Below is a small trained network, with its code and all its weights. Each question gives an input and a class and asks what happens when units are switched off, that is, made to give their printed mean instead of their output.

import numpy as np


def w(rows, s, z=0):
    codes = np.array(rows[::2]) - 128.0
    scale = np.full(codes.shape[1], s)
    scale[-1] = z or s
    return codes * scale


def norm(h):
    return h / np.sqrt((h * h).mean(-1, keepdims=True) + 1e-5)


def f(y):
    return y / 2 * (1 + np.tanh(0.7978845608 * (y + 0.044715 * y**3)))


def log_softmax(a):
    a = a - a.max(-1, keepdims=True)
    return a - np.log(np.exp(a).sum(-1, keepdims=True))


def net(x, mask):
    res = np.array(x, float).reshape(1, 3) / 4 @ E
    u = 0
    for l in range(4):
        y = f(norm(res) @ A[l][:, :-1].T + A[l][:, -1])
        res = res + np.where(mask[u : u + 7], y, B[l][:, -1]) @ B[l][:, :-1]
        u += 7
    return log_softmax(norm(res)[-1] @ U[:, :-1].T + U[:, -1])


A, B = {}, {}
E = w([
[133,125,185,168,255,156],'x0',
[77,225,72,102,172,64],'x1',
[43,71,125,124,123,134],'x2',
],0.0054)
A[0] = w([
[155,103,143,165,136,120,83],'L0N0',
[125,123,139,118,137,134,114],'L0N1',
[98,166,98,125,75,101,72],'L0N2',
[163,58,167,138,161,148,60],'L0N3',
[7,65,133,140,120,137,232],'L0N4',
[114,127,139,108,180,108,4],'L0N5',
[158,82,129,117,68,129,156],'L0N6',
],0.014,0.0029)
B[0] = w([
[122,167,113,52,124,247,145],'L0N0',
[147,113,137,144,154,144,129],'L0N1',
[169,115,121,44,73,152,177],'L0N2',
[223,57,145,97,110,96,190],'L0N3',
[29,51,131,70,150,126,244],'L0N4',
[100,137,153,206,134,137,145],'L0N5',
[64,208,140,245,212,116,193],'L0N6',
],0.011)
A[1] = w([
[174,230,108,220,149,136,105],'L1N0',
[143,77,59,106,108,112,22],'L1N1',
[244,187,96,132,57,152,57],'L1N2',
[17,141,138,208,165,104,5],'L1N3',
[127,134,151,120,138,48,41],'L1N4',
[148,171,111,118,36,55,37],'L1N5',
[159,208,123,222,157,149,77],'L1N6',
],0.011,0.0013)
B[1] = w([
[110,105,220,39,29,73,209],'L1N0',
[117,133,253,111,85,121,151],'L1N1',
[217,137,57,162,212,114,186],'L1N2',
[171,161,60,196,185,208,254],'L1N3',
[134,123,138,145,152,151,127],'L1N4',
[40,33,121,75,199,99,154],'L1N5',
[76,169,224,109,47,54,204],'L1N6',
],0.013,0.008)
A[2] = w([
[148,163,45,145,179,77,9],'L2N0',
[120,169,145,152,116,120,45],'L2N1',
[160,117,101,162,87,127,123],'L2N2',
[251,187,102,149,119,140,86],'L2N3',
[69,153,89,70,74,131,65],'L2N4',
[90,162,69,192,187,163,71],'L2N5',
[154,120,90,108,98,196,90],'L2N6',
],0.017,0.0014)
B[2] = w([
[154,6,131,129,83,125,195],'L2N0',
[85,103,106,63,130,61,150],'L2N1',
[113,119,134,130,145,153,124],'L2N2',
[51,184,106,175,193,202,195],'L2N3',
[194,204,193,192,100,80,206],'L2N4',
[126,164,98,154,192,208,254],'L2N5',
[25,98,143,84,166,53,143],'L2N6',
],0.015,0.0077)
A[3] = w([
[119,4,95,56,87,162,8],'L3N0',
[67,144,68,179,124,194,125],'L3N1',
[172,22,79,59,95,132,54],'L3N2',
[112,181,229,81,34,106,88],'L3N3',
[43,170,154,43,34,85,80],'L3N4',
[165,88,2,154,128,93,49],'L3N5',
[60,147,25,204,144,185,114],'L3N6',
],0.011,0.0014)
B[3] = w([
[252,165,72,99,90,72,173],'L3N0',
[172,150,155,159,176,151,202],'L3N1',
[113,55,77,95,88,168,166],'L3N2',
[34,140,97,139,85,104,252],'L3N3',
[115,193,157,184,82,113,223],'L3N4',
[140,98,209,46,107,123,146],'L3N5',
[145,156,162,144,185,164,230],'L3N6',
],0.017,0.011)
U = w([
[58,208,169,148,45,45,173],'0',
[142,165,133,172,246,200,185],'1',
[216,44,75,40,96,89,6],'2',
],0.011,0.0012)

Each question gives the input, the list of numbers given to net, and the class t.
The units are the neurons (one row each of A and B). Each row of codes is followed by its name. A weight is (code - 128) times the scale printed after its matrix; where a second scale follows, it is the last column's (A, B and U).
mask holds one flag per neuron, layer by layer. A switched-off neuron (its flag False) gives its mean, the last column of its row in B, instead of its output. The means were averaged over made-up inputs and are rounded, as every weight is.
A unit's drop is (log p(t) with every unit on - log p(t) with that unit switched off) / (log p(t) with every unit on - log p(t) with every unit switched off).
unit that matters most: the unit with the biggest drop
top k neurons: the k neurons with the biggest drops, biggest first
k most important neurons of layer l: the k neurons of layer l with the biggest drops, biggest first
drop when u is switched off: that unit's drop, to one decimal
input [-7,8,-8], class 2: unit that matters most => L0N4
input [0,2,-3], class 2: top 2 neurons => (L0N4, L0N6)
input [6,8,0], class 0: top 2 neurons => (L0N4, L1N6)
input [5,0,4], class 2: top 2 neurons => (L0N6, L0N3)
input [1,1,-2], class 0: top 3 neurons => (L0N4, L0N2, L0N3)
input [8,7,-3], class 0: top 2 neurons => (L0N4, L1N0)
input [8,-2,8], class 2: 2 most important neurons of layer 0 => (L0N6, L0N3)
input [2,6,-7], class 0: top 2 neurons => (L0N4, L0N3)
input [0,-5,-7], class 0: top 3 neurons => (L0N4, L0N6, L0N2)
input [-7,-4,1], class 1: top 2 neurons => (L0N6, L1N3)
input [-7,1,-7], class 2: top 2 neurons => (L0N4, L1N2)
input [0,-8,-5], class 0: top 2 neurons => (L0N4, L0N6)
input [-6,2,-6], class 2: 2 most important neurons of layer 0 => (L0N4, L0N2)
input [3,-6,8], class 2: unit that matters most => L0N3
input [6,8,-5], class 0: drop when L0N2 is switched off => 0.0
input [-7,-7,8], class 1: drop when L0N6 is switched off => 3.2
input [3,-5,4], class 2: drop when L0N3 is switched off => 0.6
